Below is a small trained network, with its code and all its weights. Each question gives an input and a class and asks what happens when units are switched off, that is, made to give their printed mean instead of their output.

import numpy as np


def w(rows, s, z=0):
    codes = np.array(rows[::2]) - 128.0
    scale = np.full(codes.shape[1], s)
    scale[-1] = z or s
    return codes * scale


def norm(h):
    return h / np.sqrt((h * h).mean(-1, keepdims=True) + 1e-5)


def f(y):
    return y / 2 * (1 + np.tanh(0.7978845608 * (y + 0.044715 * y**3)))


def log_softmax(a):
    a = a - a.max(-1, keepdims=True)
    return a - np.log(np.exp(a).sum(-1, keepdims=True))


def net(x, mask):
    res = np.array(x, float).reshape(1, 5) / 4 @ E
    u = 0
    for l in range(4):
        y = f(norm(res) @ A[l][:, :-1].T + A[l][:, -1])
        res = res + np.where(mask[u : u + 9], y, B[l][:, -1]) @ B[l][:, :-1]
        u += 9
    return log_softmax(norm(res)[-1] @ U[:, :-1].T + U[:, -1])


A, B = {}, {}
E = w([
[135,1,85,97,125,174],'x0',
[178,188,67,6,241,230],'x1',
[14,115,124,52,113,129],'x2',
[161,175,21,74,210,29],'x3',
[177,143,136,115,3,124],'x4',
],0.006)
A[0] = w([
[113,187,72,196,128,56,196],'0.n0',
[2,124,109,103,114,73,64],'0.n1',
[135,170,144,57,159,90,76],'0.n2',
[145,55,213,187,164,125,77],'0.n3',
[178,110,83,132,203,162,151],'0.n4',
[94,66,130,71,171,192,90],'0.n5',
[11,188,225,142,62,162,5],'0.n6',
[79,181,112,67,79,134,100],'0.n7',
[98,104,82,160,98,52,110],'0.n8',
],0.0083,0.003)
B[0] = w([
[105,207,129,127,26,110,253],'0.n0',
[206,145,106,251,150,167,197],'0.n1',
[30,61,6,195,192,122,179],'0.n2',
[106,99,63,69,128,148,178],'0.n3',
[225,47,126,212,63,4,238],'0.n4',
[160,71,243,13,109,97,222],'0.n5',
[60,161,225,11,122,77,215],'0.n6',
[67,135,114,196,57,186,170],'0.n7',
[15,3,50,168,157,176,195],'0.n8',
],0.0047,0.0037)
A[1] = w([
[240,198,88,83,114,176,251],'1.n0',
[39,53,219,185,180,125,253],'1.n1',
[145,57,90,84,105,255,108],'1.n2',
[200,95,71,142,47,97,102],'1.n3',
[151,201,168,123,56,129,185],'1.n4',
[94,188,206,201,105,67,185],'1.n5',
[134,149,179,150,187,40,156],'1.n6',
[5,183,137,135,129,197,130],'1.n7',
[164,168,17,58,130,96,226],'1.n8',
],0.0072,0.0024)
B[1] = w([
[125,54,161,254,143,83,228],'1.n0',
[169,158,57,89,144,142,242],'1.n1',
[160,61,173,81,172,85,217],'1.n2',
[201,165,90,131,167,139,198],'1.n3',
[184,27,139,154,172,208,188],'1.n4',
[200,164,134,63,98,150,225],'1.n5',
[116,145,162,66,136,166,173],'1.n6',
[165,122,57,147,123,184,184],'1.n7',
[27,139,181,147,170,126,252],'1.n8',
],0.0087,0.0043)
A[2] = w([
[82,61,73,141,180,81,253],'2.n0',
[100,213,207,110,194,137,57],'2.n1',
[128,254,133,196,111,79,162],'2.n2',
[81,47,111,140,83,112,49],'2.n3',
[128,21,153,71,9,137,132],'2.n4',
[34,83,24,193,152,164,150],'2.n5',
[112,117,4,122,149,75,186],'2.n6',
[149,198,124,79,169,176,91],'2.n7',
[174,127,183,184,163,177,159],'2.n8',
],0.0082,0.0029)
B[2] = w([
[63,131,142,157,88,156,254],'2.n0',
[117,147,162,109,138,116,150],'2.n1',
[100,62,78,146,152,169,202],'2.n2',
[58,162,145,167,128,100,150],'2.n3',
[126,129,68,131,124,202,244],'2.n4',
[161,182,92,188,89,118,199],'2.n5',
[117,144,115,167,115,151,215],'2.n6',
[162,156,91,151,252,108,142],'2.n7',
[122,116,164,82,156,52,172],'2.n8',
],0.011,0.0061)
A[3] = w([
[155,96,217,185,156,62,108],'3.n0',
[251,115,185,139,189,163,190],'3.n1',
[135,195,157,102,99,149,190],'3.n2',
[114,90,176,205,29,173,224],'3.n3',
[23,223,80,58,209,163,228],'3.n4',
[100,57,86,156,82,86,255],'3.n5',
[246,109,83,143,50,223,133],'3.n6',
[157,134,118,2,127,134,101],'3.n7',
[42,245,170,174,234,67,33],'3.n8',
],0.0077,0.0027)
B[3] = w([
[162,19,71,99,157,120,172],'3.n0',
[61,100,87,161,106,28,207],'3.n1',
[145,99,6,79,198,108,133],'3.n2',
[133,96,118,62,206,103,231],'3.n3',
[117,148,188,161,145,93,239],'3.n4',
[188,194,180,116,140,235,224],'3.n5',
[67,146,148,70,89,120,254],'3.n6',
[184,70,118,163,85,123,154],'3.n7',
[137,117,168,90,2,165,209],'3.n8',
],0.0078,0.0059)
U = w([
[201,149,167,172,107,130,69],'0',
[158,217,161,73,191,97,120],'1',
[178,134,112,100,63,46,108],'2',
[96,189,84,240,116,162,143],'3',
[200,174,221,159,95,128,4],'4',
[166,9,160,163,179,64,130],'5',
[44,155,252,177,144,114,138],'6',
[124,92,102,48,91,198,152],'7',
],0.019,0.024)

Each question gives the input, the list of numbers given to net, and the class t.
The units are the neurons (one row each of A and B). Each row of codes is followed by its name. A weight is (code - 128) times the scale printed after its matrix; where a second scale follows, it is the last column's (A, B and U).
mask holds one flag per neuron, layer by layer. A switched-off neuron (its flag False) gives its mean, the last column of its row in B, instead of its output. The means were averaged over made-up inputs and are rounded, as every weight is.
A unit's drop is (log p(t) with every unit on - log p(t) with that unit switched off) / (log p(t) with every unit on - log p(t) with every unit switched off).
The circuit of an input: a set's keep is (log p(t) with only the set's units on - log p(t) with every unit switched off) / (log p(t) with every unit on - log p(t) with every unit switched off). Starting from the 12 units with the biggest drops (on a tie, the unit counted first), units are removed one at a time, each time the one whose removal leaves the highest keep (on an exact tie, the one counted first), for as long as the keep stays at least 0.8.
circuit, biggest first: the units of the circuit, biggest drop first
most important unit: the unit with the biggest drop
top k neurons: the k neurons with the biggest drops, biggest first
k most important neurons of layer l: the k neurons of layer l with the biggest drops, biggest first
drop when u is switched off: that unit's drop, to one decimal
input [-6,1,-2,-7,-2], class 1: most important unit	0.n6
input [-1,-5,6,-3,-8], class 3: top 3 neurons	(1.n7 0.n3 0.n8)
input [-6,6,1,5,-4], class 6: circuit, biggest first	(1.n8 3.n4)
input [8,-7,4,-3,-5], class 3: circuit, biggest first	(2.n5 1.n1)
input [-3,5,3,-7,-8], class 1: circuit, biggest first	(1.n1 2.n7 2.n2)
input [-1,3,-3,1,-8], class 6: top 2 neurons	(1.n4 1.n2)
input [-7,-2,-6,-7,-2], class 5: circuit, biggest first	(1.n4 2.n0)
input [-5,-3,-7,7,3], class 5: top 2 neurons	(1.n4 2.n4)
input [-4,-8,3,0,-7], class 3: top 3 neurons	(1.n1 0.n8 0.n5)
input [0,-4,1,2,3], class 7: top 4 neurons	(0.n2 1.n5 1.n8 1.n0)
input [-2,-2,-4,-5,7], class 7: top 2 neurons	(2.n4 3.n6)
input [-6,-7,-8,-8,-3], class 2: 3 most important neurons of layer 1	(1.n5 1.n1 1.n4)
input [-6,5,-2,3,5], class 6: 3 most important neurons of layer 0	(0.n2 0.n5 0.n1)
input [-8,4,-1,-8,6], class 7: most important neuron of layer 0	(0.n6)
input [-1,6,-3,8,-2], class 3: 4 most important neurons of layer 0	(0.n2 0.n6 0.n5 0.n4)
input [-8,8,8,7,-1], class 3: 2 most important neurons of layer 1	(1.n2 1.n7)
input [-4,-4,-4,5,-7], class 6: top 2 neurons	(1.n6 3.n4)
input [-7,5,0,6,8], class 3: top 2 neurons	(0.n2 0.n5)
input [-3,-8,-6,7,0], class 7: top 3 neurons	(0.n8 1.n5 2.n2)
input [-6,-7,-1,1,-8], class 1: most important unit	1.n5
input [-2,1,-3,5,-6], class 6: top 2 neurons	(1.n6 1.n8)
input [5,0,-6,-7,7], class 5: 2 most important neurons of layer 3	(3.n1 3.n8)
input [-7,-6,3,-5,8], class 7: drop when 0.n8 is switched off	0.0
input [-6,-4,8,-1,-6], class 1: drop when 1.n0 is switched off	0.1
input [-6,-7,8,1,0], class 7: drop when 1.n5 is switched off	0.5
input [-7,1,-1,2,-3], class 6: 3 most important neurons of layer 2	(2.n1 2.n2 2.n4)
input [-2,-7,-5,-5,-6], class 7: drop when 1.n8 is switched off	0.4
input [-2,-6,1,0,0], class 7: top neuron	(1.n5)
